Each row is followed by roughly how far along a hidden order it lies, from 0 to 10. A new part has a new order.
[ -1   7  10   4  -2   1  12   4  -1   2   1  -8   5   4  13 -21  30   4
  -2 -22  -7  -5  -5   0  -1   7]	4
[ -1 -10  10   2  -9  -5   2   3   9   0  -6  14  -4   7  34  37   0   0
   3 -14  19  -1   4   1   8  -3]	10
[  6   3 -20  -2  24   4 -11  -5  -6  -4   2 -12   2 -12 -57   6 -30  11
   2  43 -23   1  -1  15 -13  -3]	8
[ -1   1  20   7  -2  -3  16   8   5   2  -3  -1   4  10  33   9  34   7
   1 -36   2  -7  -4   4   4   6]	8
[ -2   0  18   5 -10  -3  14   6   4   3  -2   2   2  10  38  -6  32   1
   0 -34   9  -4  -2  -5   6   5]	8
[ -2   9   8   5  -1   1  13   3  -3   2   4 -13   7   6  -5 -32  30  -2
   0 -21 -10  -5  -7  -4   0   9]	6
[  2  -9  -4   0   4  -3  -9  -1   4  -2  -4   8  -3   0  -8  38 -24   1
   5  14   8   1   6   7   2  -6]	8
[  4 -10  12   3   7  -5   2   7   9  -1 -12  13  -3   1  35  62  -7  21
   2  -2   9  -5   3  22  -1  -5]	8
[ 0 -9 12 -1 -4 -4  0  4  8  1 -9 16 -6  1 47 40 -4  9 -2 -5 17 -1  5  7
  1 -6]	7
[ -7   8   1  -4 -22   3   3  -3  -4   2   8   0  -1   1  15 -54  21 -19
  -8 -22   6   4  -2 -25   5   3]	0
[  1   3  21   9   1  -3  18   9   5   3  -4  -5   6  12  20   5  38  12
   3 -35  -2  -9  -5   8   4   8]	9
[  2  -8 -10  -5   3  -1 -13  -3   2  -2  -3  12  -6  -7   3  29 -31   1
   0  25   8   5   6   5  -3  -8]	7
[  3  -8  13   0   4  -4   3   8   8   1 -12  16  -5  -3  58  49  -3  22
  -4   0  11  -4   3  19  -5  -5]	6
[ -1  -5  16   0 -10  -4   7   7   7   2  -7  14  -4   2  62  20  13   7
  -5 -19  16  -2   2   2   1  -2]	5
[-10  11 -15  -5 -29   6  -3 -12 -10   2  18 -12   2   4 -32 -63  15 -41
  -4 -16   2   9  -3 -44  11   6]	7
[  1  -8  -6  -7  -1  -1 -12  -2   3  -2  -5  16  -8  -8  14  31 -32   1
  -4  25  12   5   7   3  -3 -10]	7
[ -5   7   8   3 -16   0  12   1  -2   3   6  -8   5  10   8 -44  34 -13
  -1 -33   2  -2  -4 -18   7   9]	7
[  0  11 -16   0   9   6  -2  -6 -10  -1  10 -20   6  -4 -60 -42  -2  -6
   2  15 -23   1  -5  -5  -4   5]	7
[  0  -9 -10  -3  -5  -1 -12  -5   2  -2   0  10  -5  -1 -12  21 -24 -10
   3  16  13   6   7  -6   5  -7]	7
[  0   5 -12  -1   6   3  -5  -5  -6  -1   5 -10   3  -4 -41 -19  -7  -6
   2  13 -13   2  -2  -3  -2   2]	2
[ -1   9  -3   2   2   4   5  -1  -6   1   6 -13   5   1 -22 -34  16  -4
  -1  -7 -15  -2  -5  -6  -1   6]	3
[  3  -3 -16  -4  13   2 -13  -5  -2  -3   0   0  -2 -10 -35  15 -32   1
   2  36  -6   4   3   7  -5  -6]	7
[  3  -9  -3   0   5  -3  -7  -1   4  -2  -5   8  -4  -1  -1  40 -25   3
   5  16   8   1   5   8   2  -6]	8
[  4 -10  -1  -1   9  -4  -6   2   6  -2  -8  13  -5  -3  12  50 -21  11
   1  16   9   0   6  15  -2  -7]	7
[ -2  -8  16   3 -12  -6   5   4   9   2  -5  13  -3  10  39  29  10  -2
   3 -24  20  -2   3  -3  10  -1]	10
[  2   2 -21  -5   8   4 -14  -8  -7  -3   6  -6   0  -9 -51 -14 -28  -6
   1  33 -11   6   2  -2  -5  -3]	7
[  1 -11   8   2  -4  -5   0   3   9   0  -6  12  -3   6  21  48  -7   4
   5  -6  17  -1   5   6   6  -4]	10
[  0  -7  18   3  -5  -5   7   7   9   2  -8  12  -2   7  48  36  12   7
   1 -21  16  -5   2   6   6  -1]	8
[  3 -10   2  -1   5  -3  -7   1   6  -1  -7  11  -5  -2   9  46 -22   7
   2  14  10   0   6  11   0  -7]	8
[  0   8   2   2   4   2   6   2  -4   1   3 -10   4   0  -9 -25  16   3
  -1  -7 -13  -2  -5   1  -4   6]	0
[  2   4 -16  -2  13   4  -9  -6  -6  -2   5 -10   2  -7 -49 -12 -17  -2
   2  26 -15   2   0   1  -5  -1]	5
[ -2  -9  10   1 -15  -5   1   2   8   1  -5  16  -5   7  38  27   1  -6
   2 -17  23   1   5  -6  10  -4]	9
[ -2   9  -3   1  -3   3   5  -1  -6   1   6 -13   5   1 -19 -42  16  -7
  -1 -10 -11  -1  -5  -9   0   6]	3
[  0  -2  23   8  -1  -5  16   9   8   2  -6   2   4  13  37  23  30  11
   4 -34   6  -8  -3   7   6   5]	10
[  0  -4  17  -1  -6  -3   7   9   7   2  -9  16  -5  -1  63  27  11  13
  -7 -14  14  -3   2   9  -2  -3]	4
[  2  -8  -4  -4   5  -2 -10   0   4  -2  -7  14  -7  -7  13  40 -31   9
  -1  23   9   3   6  11  -3  -9]	7
[  1   6 -10   0   8   3  -3  -4  -5  -1   5 -12   4  -2 -38 -20  -6  -2
   2  11 -14   1  -2  -1  -3   2]	2
[ -1   7  -3   0   0   4   2  -1  -5   1   5  -9   3  -1 -16 -33  11  -5
  -3  -4 -10   0  -4  -5  -3   5]	0
[  1   6 -10   0   7   3  -2  -3  -6  -1   5 -12   4  -2 -39 -19  -3  -2
   1  10 -14   0  -3  -2  -3   3]	2
[ -3  10   0   3  -2   3   8  -2  -6   1   8 -17   7   4 -27 -50  24  -9
   1 -15 -13  -2  -6 -12   1   9]	7
[ -5   8   7   2 -16   2   9   0  -3   3   7  -8   4   7   6 -50  32 -15
  -2 -31   1   0  -5 -19   6   7]	6
[ -1  -9  -3  -7 -10  -2 -11  -2   4   0  -5  20  -9  -5  33  27 -24  -3
  -5  10  21   6   8  -3   0 -11]	6
[ -1   5  15   7  -3  -1  15   6   1   2   1  -7   5   9  17 -15  34   4
   1 -32  -3  -6  -6   0   3   8]	7

Next part:
[-10   3  37  18  -4 -11  -6   6  11   5 -13  -1 -52  33   9   8 -11  -1
   2  26   3   9 -13 -24  -2  -9 -35 -37   5  26 -15 -11   0  -1   9   0
  31 -21  -8  -7   3  10  22  -2  -6  -3  14  42   3   0   0  -7  -4 -20
 -10 -28  15  34   1  12  24  47  20 -12 -23 -37   9   0  11  29  43   4
   6  -4   8  21   9   9   8 -30   4   0   4  -8  14  -3  -4  26  -3  36
  -1   6 -12  34   8 -35  -9   2  15 -12  28  47 -13  16 -47   7  -1  20
   9 -20  -3   7  -5  31 -24   9   3  -8  20 -14  18  -4 -16  13  -7 -10
 -10  -2   1  -2   7  12  14 -26  -3  15  -7   6 -10   1 -50   6  10  22
 -11 -13]	2
[  4  15   4  33  -8 -19  -4 -34   1   0  -7 -14 -47 -14 -10  -7   0   2
   5  -1   4 -24  -9  17   6  -2   9 -25  13  -9  -1   1  -9   8   8 -10
  19  18   2  -5   0  -3  28 -12   5 -22 -18  -5  -3   3  -5  16  -2  22
 -11   5  19  -6 -18  -5   7  24  14  -5 -37 -30  16  -1   3   2  14   7
   8  -7  25 -19   9  -5 -11 -33   1  -7   8  -2   2  10   1  -9 -19   6
   6   1   2  -7  -7 -20 -16  -3 -17  -1   3 -21   8 -28 -16   9   1  -7
  15 -13  -3  21   3  -8 -11  -2  21 -28  38  -8  14  -1  18 -12   4  15
  20  -4   1 -16  34 -21 -13 -17   8   4   2  -2  -3   5  60  33   4 -33
 -11  13]	3
[  2  -5 -49 -13   1 -12   1  -3 -19  -8  22 -10  11 -22   1 -10  11   5
 -13 -56  -1   4  29  14 -10  15  26  39 -26 -13 -11  -7   6   6  -7  -9
  -3  43   7  13 -12 -23 -19   6  -3 -30 -13 -38  12  -8   1  25   3  34
  -6 -25 -21   5  -7  -2 -29 -31  42  11  30  48   1   6  -2 -44 -41  -3
  -4  16  -1 -40  -5 -20   5  29  -5  -3   0   1 -20   4 -10   0   1 -22
   2  -6   8 -19 -11  15  11   8  -8  33  -9 -30  22  -7  13  -1   8 -24
  -3  23   1  -5   5 -33  25   6   2  10 -34  16 -11  -5  13  -9  18  12
  -7   0   5  25  -6  -7 -49  21  -5 -22  12 -14   4   5  35  -3 -10 -12
   8   8]	10
[ -3  -1  -9  -8   5 -13 -21   7  -5   6  -6  -7 -27  -3  23  -5   0  -5
   0   4 -12  12 -12   3 -19  15 -21  13  -9  -6  -7  16   8   5  -1  -1
   4  -1   1   4 -10  -8   1  32  -9 -10 -10 -26   3  -9   9   3  -4   8
   7 -17  -8  -1 -21 -18   0   6  44   0   8  -7 -11  -8  12 -17   4 -12
   0   4  -2  16  -9  16  -1  19  -4   2  -8  -3 -12  -2   0  14  -4   6
   9   1  42   9   1  20  -2  -7  23   0   5   1   9 -23 -11 -16   5  11
  14   3 -11   2   8  -9  -1  17  28   1   3  -6  -1  -5   5 -13  -4  -6
  17   1   9  -2 -12  -3  13  -6   5  -8   2   7   9  -1  -4  10 -31  -5
  -7  14]	10
[  1 -12  -6   7 -10   4  21   7 -19   2   3 -18  39  -8   4 -10   2 -14
 -47 -50  12  12 -27  -8   4   1   8 -33  -1  44   0 -22 -13   1 -10   3
  16 -19   5 -15 -55  27  -2  13   4   0 -13 -12   2  25 -18  14   8 -11
   0  -4  18   2  12  -8  15   1   1  17  62  -3  -2  -8   4  22 -13  17
   3 -17  12   9  30   6   4  34  -3   8   5  18 -11 -13  -8  -5 -24   8
  -7   9  26  17  -4 -21   5  -1 -20  -4  23  -5  -9  19  12  16  -7   5
  -8  10  16  11  23   4 -18   7  21   7  -1  -8 -36  -2   0  -7  13  26
   1  -5  -8 -26 -21  17   1  11  10   6   2   7   6  -6   4 -12  13  13
 -21  15]	1
[  0  -4   3  -2   2 -10  -4  -1  -1   1  -1   0 -25   2   4   0   6   2
  18   6  -1   4  19   1  -5  -8  -4   8  -8  -3  -9   8   9   3   7  -2
   2  15   0   2  15  -7   1  -9  -7  -6   2   8   4  -7   3   0  -2   1
   3  -7  -8   3 -14   1 -12  19  21  -7  -6  12  -5   4  -2  -9  -5 -10
   1  11  -1  -9  -5  -5  -2  -5   3   2   1  -7  -5   5   4   7  14  -2
   6  -6  -6   1   1   1  -4   0   8   7  -3  -6   8  23 -10   0   5  -3
   0  -2  -5  -9  -9   2   7   5  -5   3   4   1   0  -3  -7   3  -4   2
  -5   1   5  15  15  -6  -1  -8  -8   3  -1  -2  -4   0  -3   5  20   0
   4  -1]	6
[ -7  19  14   1 -11 -10   9  12  -4  -7  37   8  13  12  31  -1  -1  -5
   8 -43  -7  11 -15   4 -13 -29  -2  35 -31  20 -17   4  16  -3 -19  13
  -8   7   8   1 -37   3 -13  11 -16  14   3 -18  14  -7  -2   1  -1 -27
  18 -26   0  22 -14 -16 -19 -16   0 -20  17 -26  12  10  29   9   8   1
   1   4  20   4  -1  36  10   5 -13  15  -1 -12   0  -1   2  -9  -8  10
   7  17  -1 -17  19 -12   9  -7   3  12 -23   9   5 -43 -15  20   8  -4
   1   3   0  16   1   0 -15 -16  11  -3  -3   1  -2   0   0   6  28  -3
  -3   9   8  -5  -7  16  13 -14   6  13  -3  23 -11 -15   6  13  48   4
   7  11]	7
[  1 -11  -5  -6   5  -7 -20  -4  -6   1 -16 -27 -35   8   5 -10  -3  -1
  -7 -15  -9   4  -3 -15   9  34  -1  -1  -9 -22  -1   0 -16  -1   5 -15
  14  15  -9   2  15 -13   0  -8   0 -34  -2 -15  11  -4   0   1   0  25
 -29 -40 -12   5   7   5  22  10  25  15  17  10  29  -2 -12   3   4  -4
   3   8  17  -8  14 -17   0   3   6 -18  10  -3   2  -4   7  10   6   3
   2  -3 -18  20  -3 -16   5  11   6 -16   6   6   6  43  -5 -21  -2  11
  -4  -1  -3 -11  -3  -7   9  14  -9   5   7  -1  -1  -9 -15   4   6  14
  -2  -8   2   3  -6  -4   5   0  -2 -14   1 -17   6  12 -25  -2 -26   4
   1 -25]	0
[ -3  -7  -5  21 -14 -16  23  -3 -15   3   8 -21   1   3  -2 -38  -6 -13
 -38 -56  14  19 -13 -15 -21   9  -1 -38 -23  51  -5 -20 -28  11 -21   3
  43 -60   2   4 -45  30  15  28  -3 -18 -12 -38   3  -3 -17  31  13 -18
 -27 -44   5  27   6  -2  22  30  35  20  25  -1   9  -9  11  -3  21   9
   4   2  21 -22  19  27  17  -8  -8   5   4  -9 -19 -10 -21  11 -27  26
  -2 -10   1  43   1 -22  15   9 -12   2  22  19 -15  -4 -12  13  -7  -3
   9   5  10   0  19   8 -19  26  37   6 -12  -9 -29 -19  -1  -4   4  26
   1  -9   5  -7 -23  20  22  13   5  13   1   9  -1 -11  63 -15  31  11
 -16  14]	2
[ -5   3  15   9  -4  -2  -3   2   4   1  -2   0 -29  16   2   6  -5   1
   2   4   4   7  -3 -11   0   1 -19 -24   4  13  -9  -4  22  -1   4   0
  17  -1  -5   0   9   3   6  -5  -4  -6   2  27   3   1   1   0  -3  -9
  -6  -1  11  14   0  15  10  17  12  -4 -10 -13   3   2   6   9  11   5
   5  -2  -1   5  10   6   7 -16   1   1   3   1   6   0  -2  14  -2  11
  -1   6  -9  11   3 -17  -5   2   5  -4  16  23  -3   4 -27   4   0  17
   7  -5  -1   4  -3  22 -13   3  -1  -5   8  -8  20  -3  -6   6   0  -2
 -14   0   0   3   4   8   2 -11   1   5  -2  -1  -6   2 -33   8   1  16
  -6  -5]	5
